[[-25.7   9.3 -20.4  29.4   1.2 -10.4 -31.6  28.5 -35.5  54.4 -22.0]
 [ 19.7 -15.6 -37.6  17.8  23.9 -16.3  10.4  -3.7 -46.7  54.8  11.8]
 [ 54.0   0.1   8.7  -5.8 -35.0  29.3   4.6 -48.6 -13.4 -19.7  24.7]
 [ 18.5 -23.5 -17.9  -8.1  37.0 -21.4  53.3 -22.7  30.3  -5.4  34.8]
 [ 41.7 -16.5   5.9  29.2 -17.6  21.7 -37.1 -18.8 -47.1  30.9  -8.8]
 [ 18.4  23.2 -17.7  11.2 -38.6  19.1 -24.3 -11.0 -60.8  31.4   2.2]]
->
[[-25.7 -20.4   1.2 -31.6 -35.5 -22.0]
 [ 19.7 -37.6  23.9  10.4 -46.7  11.8]
 [ 54.0   8.7 -35.0   4.6 -13.4  24.7]
 [ 18.5 -17.9  37.0  53.3  30.3  34.8]
 [ 41.7   5.9 -17.6 -37.1 -47.1  -8.8]
 [ 18.4 -17.7 -38.6 -24.3 -60.8   2.2]]

[[-28.1   6.2  28.4 -40.9 -35.7  25.2 -28.8  27.2  35.6]
 [ 47.5 -31.5 -32.8  24.3  41.4  -9.0  51.8 -44.4 -33.3]
 [ 45.3 -13.9  45.1 -20.1  -6.9  53.3   5.5  17.5 -48.7]
 [ 26.1  -7.6  15.8 -11.2 -12.9  31.6   7.4   5.4 -11.8]
 [ 13.3 -10.1  -9.8  12.0  20.2  -0.4  14.1 -18.1  -3.0]
 [-37.6  31.4 -47.3  14.7  25.6 -42.5   6.0 -26.5  53.7]
 [-11.8  12.1 -15.0  11.6  14.5 -20.7   2.2  -9.7  19.2]
 [ -5.1 -12.2   7.8 -12.2  -8.3   6.9 -13.5   5.2   1.3]
 [-22.6  17.0  25.3 -47.8 -37.2  19.5 -39.2  39.2  42.1]]
->
[[-28.1  28.4 -35.7 -28.8  35.6]
 [ 47.5 -32.8  41.4  51.8 -33.3]
 [ 45.3  45.1  -6.9   5.5 -48.7]
 [ 26.1  15.8 -12.9   7.4 -11.8]
 [ 13.3  -9.8  20.2  14.1  -3.0]
 [-37.6 -47.3  25.6   6.0  53.7]
 [-11.8 -15.0  14.5   2.2  19.2]
 [ -5.1   7.8  -8.3 -13.5   1.3]
 [-22.6  25.3 -37.2 -39.2  42.1]]

[[  9.5  11.4  -6.6 -61.4 -49.0 -14.6  -8.5 -16.2   5.2  -5.6 -25.0 -14.3
  -43.3 -12.8]
 [ 10.4  -3.4  18.1 -13.7   1.6  15.2  20.9 -20.4   0.4 -12.5 -34.1  18.4
   -7.4   5.7]
 [ 28.2  -3.5   8.2  -2.5   9.6   2.6   8.2 -21.5  14.1 -10.0 -28.7   6.5
    5.3  16.8]
 [-38.0   7.4  10.1 -16.6 -11.9   0.6  12.6   4.7 -34.5  -3.4  -3.4   8.2
  -25.8 -31.4]
 [ 21.5  -6.3   2.3   4.5   6.2   4.7  -1.2 -17.9  10.6  -5.3 -16.7   3.6
    8.3   9.7]
 [ 36.8  -8.3  -0.8  14.3  20.3  -2.1  -1.8  -4.6  33.1  -4.2  -9.7   5.5
   18.0  30.5]]
->
[[  9.5  -6.6 -49.0  -8.5   5.2 -25.0 -43.3]
 [ 10.4  18.1   1.6  20.9   0.4 -34.1  -7.4]
 [ 28.2   8.2   9.6   8.2  14.1 -28.7   5.3]
 [-38.0  10.1 -11.9  12.6 -34.5  -3.4 -25.8]
 [ 21.5   2.3   6.2  -1.2  10.6 -16.7   8.3]
 [ 36.8  -0.8  20.3  -1.8  33.1  -9.7  18.0]]

[[-13.0 -18.4  21.6 -26.7  21.4 -19.7   6.6]
 [ 24.4 -60.4  21.5 -23.2  27.2   3.6 -41.0]]
->
[[-13.0  21.6  21.4   6.6]
 [ 24.4  21.5  27.2 -41.0]]

[[-50.4 -11.8  27.0  16.1 -31.6  -0.5  -5.0 -33.9   1.9 -14.6  37.9   3.1
  -47.4   4.9]
 [-73.9 -21.3  27.2  13.8 -19.7   3.0  -9.3 -48.8 -22.3 -24.9  23.5 -17.7
  -44.5  -3.6]]
->
[[-50.4  27.0 -31.6  -5.0   1.9  37.9 -47.4]
 [-73.9  27.2 -19.7  -9.3 -22.3  23.5 -44.5]]

[[ 15.6 -11.9  31.9  -6.4   8.0  -2.7]
 [ -9.9 -51.3  26.8  15.3  17.7  47.0]
 [-11.9  -4.5  14.0  15.3  -3.3  38.2]
 [-10.8  37.9 -20.7  -5.1 -21.1 -57.2]]
->
[[ 15.6  31.9   8.0]
 [ -9.9  26.8  17.7]
 [-11.9  14.0  -3.3]
 [-10.8 -20.7 -21.1]]
